Below is a small trained network, with its code and all its weights. Each question gives an input and a target symbol and asks what happens when units are switched off, that is, made to give their printed mean instead of their output.

import numpy as np


def w(rows, s, z=0):
    codes = np.array(rows[::2]) - 128.0
    scale = np.full(codes.shape[1], s)
    scale[-1] = z or s
    return codes * scale


def f(y):
    return np.maximum(y, 0)


def softmax(a):
    e = np.exp(a - a.max(-1, keepdims=True))
    return e / e.sum(-1, keepdims=True)


def log_softmax(a):
    a = a - a.max(-1, keepdims=True)
    return a - np.log(np.exp(a).sum(-1, keepdims=True))


def net(x, mask):
    ids = ['αβγδηθλμξστω'.index(c) for c in x.split()]
    T = len(ids)
    res = E[ids] + P[:T]
    u = 0
    for l in range(2):
        q, k, v = (res @ M[l].T for M in (Q, K, V))
        z = softmax(np.where(np.tri(T) > 0, q @ k.T / 2**0.5, -1e9)) @ v
        res = res + np.where(mask[u], z, O[l][:, -1]) @ O[l][:, :-1]
        u += 1
        y = f(res @ A[l][:, :-1].T + A[l][:, -1])
        res = res + np.where(mask[u : u + 4], y, B[l][:, -1]) @ B[l][:, :-1]
        u += 4
    return log_softmax(res[-1] @ U[:, :-1].T + U[:, -1])


Q, K, V, O, A, B = {}, {}, {}, {}, {}, {}
E = w([
[128,158,88,201,126,162,85,175,74,116,132],'α',
[151,181,229,148,110,71,158,128,181,130,124],'β',
[81,191,87,231,106,170,85,133,95,103,125],'γ',
[215,111,43,120,160,149,179,113,199,165,101],'δ',
[136,99,192,149,130,28,178,178,157,100,108],'η',
[123,128,73,214,170,146,101,174,48,61,141],'θ',
[123,192,120,228,92,133,97,107,79,85,152],'λ',
[117,155,138,237,131,91,139,149,58,52,140],'μ',
[168,138,219,115,129,90,54,46,77,138,254],'ξ',
[25,99,186,91,99,153,126,165,126,154,100],'σ',
[181,110,150,123,175,42,153,149,168,104,163],'τ',
[183,85,71,145,220,126,174,184,18,30,145],'ω',
],0.0088)
P = w([
[68,37,231,254,149,67,16,29,169,83,92],'0',
[154,134,101,156,136,141,131,207,146,126,157],'1',
[161,149,108,148,105,123,154,192,138,124,147],'2',
[164,160,100,139,109,122,156,187,126,131,140],'3',
[174,177,93,130,119,125,175,178,111,140,141],'4',
[169,174,96,128,118,127,183,173,110,144,142],'5',
[168,182,93,124,115,133,192,161,108,142,143],'6',
[180,178,90,124,120,139,192,155,97,152,144],'7',
[176,187,87,126,129,146,193,145,91,160,141],'8',
[174,180,83,121,126,148,196,141,94,159,148],'9',
],0.0051)
Q[0] = w([
[156,151,34,249,182,254,134,162,75,116,132],'0.h1',
[136,168,129,236,137,92,126,167,107,94,179],'0.h1',
],0.0074)
K[0] = w([
[131,35,150,182,196,132,88,2,218,130,7],'0.h1',
[39,89,217,224,65,39,48,72,103,53,175],'0.h1',
],0.0067)
V[0] = w([
[79,177,184,171,24,120,67,77,158,133,141],'0.h1',
[96,86,191,172,170,40,93,133,64,1,139],'0.h1',
],0.0073)
O[0] = w([
[129,2,70,206,52,136,130,45,113,200,84,187],'0.h1',
[160,24,94,217,130,70,127,28,166,94,188,254],'0.h1',
],0.0065,0.004)
A[0] = w([
[148,90,76,143,108,104,153,112,194,173,78,214],'0.n1',
[196,113,139,122,164,95,102,102,186,127,240,146],'0.n2',
[184,121,151,132,135,76,193,124,246,161,102,253],'0.n3',
[104,202,135,1,148,243,133,228,96,166,48,164],'0.n4',
],0.008,0.0026)
B[0] = w([
[160,43,105,122,103,126,151,113,180,160,100,253],'0.n1',
[174,45,172,80,177,71,115,107,134,112,206,223],'0.n2',
[208,132,125,84,151,74,183,166,200,154,105,254],'0.n3',
[93,155,137,147,113,137,74,186,1,131,174,219],'0.n4',
],0.0078,0.0063)
Q[1] = w([
[225,177,3,220,146,118,182,114,88,121,168],'1.h1',
[120,115,37,198,106,138,127,84,104,79,139],'1.h1',
],0.0055)
K[1] = w([
[153,11,112,150,192,122,122,48,238,156,1],'1.h1',
[90,18,121,192,132,121,62,24,125,94,126],'1.h1',
],0.0057)
V[1] = w([
[167,126,201,50,136,95,217,102,191,163,100],'1.h1',
[172,126,177,109,197,105,100,125,101,74,255],'1.h1',
],0.007)
O[1] = w([
[66,204,162,114,122,139,253,113,56,189,147,249],'1.h1',
[27,191,23,29,125,11,65,176,166,172,188,169],'1.h1',
],0.0051,0.012)
A[1] = w([
[156,102,224,178,118,247,155,97,91,56,45,144],'1.n1',
[158,76,105,171,121,101,67,94,199,62,156,254],'1.n2',
[194,64,94,205,36,186,129,60,82,111,81,127],'1.n3',
[181,94,70,113,163,118,134,111,254,123,106,92],'1.n4',
],0.0066,0.0018)
B[1] = w([
[173,186,26,128,163,218,191,213,224,199,254,163],'1.n1',
[205,188,115,137,154,199,114,151,107,125,156,238],'1.n2',
[115,109,120,45,60,121,167,124,95,20,70,237],'1.n3',
[92,223,160,218,196,34,72,55,110,82,21,253],'1.n4',
],0.0058,0.0064)
U = w([
[120,86,170,150,108,115,50,183,81,108,74,254],'α',
[45,49,140,76,69,118,162,87,62,131,78,105],'β',
[160,148,111,121,136,172,118,124,154,78,96,75],'γ',
[114,251,162,196,147,169,175,132,41,144,145,125],'δ',
[124,33,177,101,126,156,106,62,95,199,233,180],'η',
[165,180,114,213,193,155,77,137,173,152,148,50],'θ',
[136,128,138,84,88,92,102,68,55,89,45,45],'λ',
[146,167,177,152,194,71,156,114,200,129,54,169],'μ',
[107,112,55,165,108,117,101,112,141,208,101,28],'ξ',
[212,71,114,63,83,168,206,221,255,184,178,166],'σ',
[46,94,110,114,98,121,130,139,143,133,150,144],'τ',
[61,152,108,79,145,122,116,147,185,46,158,109],'ω',
],0.0056,0.0032)

Each question gives the input, a string of symbols that net reads in full, and the target symbol t.
The units are the heads (2 rows each of Q, K, V and O) and the neurons (one row each of A and B). Each row of codes is followed by its name. A weight is (code - 128) times the scale printed after its matrix; where a second scale follows, it is the last column's (O, A, B and U).
mask holds one flag per unit, layer by layer, with each layer's heads first. A switched-off unit (its flag False) gives its mean, the last column of its rows in O or B, instead of its output. The means were averaged over made-up inputs and are rounded, as every weight is.
A unit's drop is (log p(t) with every unit on - log p(t) with that unit switched off) / (log p(t) with every unit on - log p(t) with every unit switched off).
The circuit of an input: a set's keep is (log p(t) with only the set's units on - log p(t) with every unit switched off) / (log p(t) with every unit on - log p(t) with every unit switched off). Starting from all 10 units, units are removed one at a time, each time the one whose removal leaves the highest keep (on an exact tie, the one counted first), for as long as the keep stays at least 0.8.
units of the circuit, in order: the units of the circuit, biggest drop first
most important unit: the unit with the biggest drop
k most important neurons: the k neurons with the biggest drops, biggest first
top k neurons in layer l: the k neurons of layer l with the biggest drops, biggest first
input γ ω λ, target γ: most important unit : 1.h1
input θ ξ δ θ λ δ ξ μ λ, target θ: units of the circuit, in order : [0.h1; 1.h1; 1.n2]
input δ λ θ ξ δ γ τ, target μ: units of the circuit, in order : [0.n4; 1.n4; 0.n3]
input λ μ σ ω, target λ: units of the circuit, in order : [0.h1; 1.n3; 1.n4; 1.h1]
input ξ θ σ δ α, target ξ: units of the circuit, in order : [1.h1; 0.h1; 0.n2]
input ξ δ ξ λ η, target μ: units of the circuit, in order : [1.n4; 0.n3; 0.n4]
input θ τ δ σ δ γ μ, target θ: units of the circuit, in order : [0.h1; 1.h1; 1.n2]
input ξ δ δ η δ ξ δ, target δ: units of the circuit, in order : [0.h1; 0.n4]
input θ μ β, target μ: units of the circuit, in order : [1.n4; 0.n3; 0.n4]
input θ β θ δ δ η γ α γ, target θ: units of the circuit, in order : [0.h1; 1.h1; 1.n2]
input μ λ ω, target μ: units of the circuit, in order : [1.n4; 0.h1; 0.n4; 1.h1]
input λ λ γ λ δ λ ω, target λ: units of the circuit, in order : [0.h1; 1.n3; 1.h1; 1.n4]
input β σ ω τ, target μ: units of the circuit, in order : [1.n4; 0.n4; 0.n3]
input η σ δ σ γ λ α, target η: units of the circuit, in order : [0.h1; 0.n3; 1.n4]
input σ δ γ β δ β δ β δ μ, target σ: 2 most important neurons : [1.n1; 0.n2]
input γ η θ μ η τ α β σ δ, target μ: 2 most important neurons : [1.n4; 0.n1]
input σ ξ δ β σ β σ δ γ, target σ: 4 most important neurons : [1.n1; 0.n2; 0.n1; 1.n4]
input σ ω μ θ, target σ: 2 most important neurons : [1.n1; 0.n2]
input δ μ β γ γ, target δ: 4 most important neurons : [0.n1; 0.n3; 0.n2; 0.n4]
input σ ξ μ, target σ: most important unit : 1.n1
input σ β σ β λ θ δ δ σ, target α: top 2 neurons in layer 0 : [0.n4; 0.n3]
input β δ σ δ σ θ δ μ, target β: top 3 neurons in layer 0 : [0.n2; 0.n3; 0.n1]
input η γ σ γ γ σ σ δ ξ ω, target η: top 2 neurons in layer 1 : [1.n4; 1.n3]
input γ θ σ θ, target γ: top 2 neurons in layer 1 : [1.n3; 1.n1]
input η η λ, target η: top neuron in layer 0 : [0.n2]
input ω σ δ λ μ, target ω: 2 most important neurons : [0.n2; 0.n1]
input δ τ ξ ω, target δ: most important unit : 0.n1
input β β ω, target β: top 3 neurons in layer 0 : [0.n3; 0.n2; 0.n1]
input ξ δ η η β θ, target ξ: top 2 neurons in layer 0 : [0.n2; 0.n1]
